Below are the code and all the weights of a small trained network. Each question names an input and a class and asks about switching units off, where a switched-off unit gives its printed mean instead of its output.

import numpy as np


def w(rows, s, z=0):
    codes = np.array(rows[::2]) - 128.0
    scale = np.full(codes.shape[1], s)
    scale[-1] = z or s
    return codes * scale


def norm(h):
    return h / np.sqrt((h * h).mean(-1, keepdims=True) + 1e-5)


def f(y):
    return y / 2 * (1 + np.tanh(0.7978845608 * (y + 0.044715 * y**3)))


def log_softmax(a):
    a = a - a.max(-1, keepdims=True)
    return a - np.log(np.exp(a).sum(-1, keepdims=True))


def net(x, mask):
    res = np.array(x, float).reshape(1, 8) / 4 @ E
    u = 0
    for l in range(2):
        y = f(norm(res) @ A[l][:, :-1].T + A[l][:, -1])
        res = res + np.where(mask[u : u + 6], y, B[l][:, -1]) @ B[l][:, :-1]
        u += 6
    return log_softmax(norm(res)[-1] @ U[:, :-1].T + U[:, -1])


A, B = {}, {}
E = w([
[170,233,137,235,138,116,98],'x0',
[134,56,138,160,138,161,1],'x1',
[130,127,126,129,128,129,130],'x2',
[128,127,130,126,124,130,126],'x3',
[127,126,129,132,124,124,127],'x4',
[187,159,20,65,142,54,80],'x5',
[137,127,129,127,124,129,129],'x6',
[131,126,125,131,124,125,131],'x7',
],0.0043)
A[0] = w([
[112,213,106,111,70,53,235,1],'L0N1',
[185,223,142,205,167,83,109,68],'L0N2',
[101,123,121,140,101,90,127,106],'L0N3',
[198,186,3,66,128,96,87,40],'L0N4',
[108,54,150,78,162,183,116,36],'L0N5',
[136,140,132,117,133,88,152,2],'L0N6',
],0.005,0.0013)
B[0] = w([
[219,104,147,85,227,255,115,240],'L0N1',
[54,157,54,112,8,167,109,218],'L0N2',
[132,124,143,120,138,138,118,125],'L0N3',
[75,38,220,183,167,20,141,253],'L0N4',
[144,215,90,138,86,108,130,158],'L0N5',
[114,95,127,121,141,159,117,122],'L0N6',
],0.0056,0.0036)
A[1] = w([
[91,121,206,163,81,208,171,100],'L1N1',
[100,53,119,47,98,135,140,33],'L1N2',
[93,108,229,184,112,183,180,1],'L1N3',
[100,50,117,34,118,125,160,73],'L1N4',
[143,67,131,153,113,144,1,83],'L1N5',
[121,90,161,138,110,161,118,22],'L1N6',
],0.0056,0.0019)
B[1] = w([
[138,106,103,100,144,64,88,253],'L1N1',
[128,199,121,200,104,143,111,170],'L1N2',
[141,94,103,120,146,63,101,214],'L1N3',
[121,183,120,203,84,152,78,211],'L1N4',
[153,162,151,65,166,185,254,219],'L1N5',
[165,174,68,118,154,92,143,128],'L1N6',
],0.008,0.003)
U = w([
[122,56,152,129,168,10,108,214],'0',
[172,136,153,73,189,222,193,170],'1',
[96,185,96,179,26,156,86,7],'2',
],0.011,0.0011)

Each question gives the input, the list of numbers given to net, and the class t.
The units are the neurons (one row each of A and B). Each row of codes is followed by its name. A weight is (code - 128) times the scale printed after its matrix; where a second scale follows, it is the last column's (A, B and U).
mask holds one flag per neuron, layer by layer. A switched-off neuron (its flag False) gives its mean, the last column of its row in B, instead of its output. The means were averaged over made-up inputs and are rounded, as every weight is.
A unit's drop is (log p(t) with every unit on - log p(t) with that unit switched off) / (log p(t) with every unit on - log p(t) with every unit switched off).
The circuit of an input: a set's keep is (log p(t) with only the set's units on - log p(t) with every unit switched off) / (log p(t) with every unit on - log p(t) with every unit switched off). Starting from all 12 units, units are removed one at a time, each time the one whose removal leaves the highest keep (on an exact tie, the one counted first), for as long as the keep stays at least 0.8.
circuit, biggest first: the units of the circuit, biggest drop first
top k neurons in layer l: the k neurons of layer l with the biggest drops, biggest first
drop when u is switched off: that unit's drop, to one decimal
input [-6,1,8,-4,4,4,6,-3], class 2: circuit, biggest first	L1N4
input [7,6,-2,-5,-1,-8,7,-7], class 0: top 2 neurons in layer 1	L1N3, L1N1
input [-2,1,-7,-4,-2,1,6,3], class 2: top 2 neurons in layer 1	L1N1, L1N3
input [-7,-5,8,1,6,-5,1,-6], class 2: circuit, biggest first	L1N4, L1N2
input [-2,2,8,6,-1,0,-2,3], class 1: top 2 neurons in layer 1	L1N4, L1N2
input [-1,2,-8,2,1,1,6,7], class 1: top 3 neurons in layer 1	L1N5, L1N1, L1N3
input [3,8,-4,-6,4,7,6,-4], class 1: top 3 neurons in layer 1	L1N5, L1N1, L1N3
input [-7,-6,2,-3,7,1,0,-6], class 2: top 3 neurons in layer 1	L1N4, L1N2, L1N5
input [2,-5,2,-7,-5,-7,8,-1], class 0: top 3 neurons in layer 1	L1N3, L1N1, L1N5
input [3,3,-3,0,0,1,-2,2], class 1: top 2 neurons in layer 1	L1N5, L1N4
input [-7,6,-8,-8,4,-6,4,0], class 2: top 3 neurons in layer 0	L0N4, L0N1, L0N5
input [-6,7,3,6,2,-4,-4,-7], class 1: top 2 neurons in layer 0	L0N2, L0N4
input [-7,6,8,6,-1,-5,-5,8], class 2: top 3 neurons in layer 0	L0N1, L0N4, L0N5
input [-7,8,8,7,-5,-1,0,0], class 1: circuit, biggest first	L1N5
input [-5,0,0,-7,2,-6,-6,-4], class 0: drop when L1N3 is switched off	0.4
input [1,-5,-2,2,-1,-5,-1,0], class 0: drop when L1N5 is switched off	0.4
input [-6,-3,-3,8,3,4,-1,1], class 2: drop when L1N4 is switched off	1.2
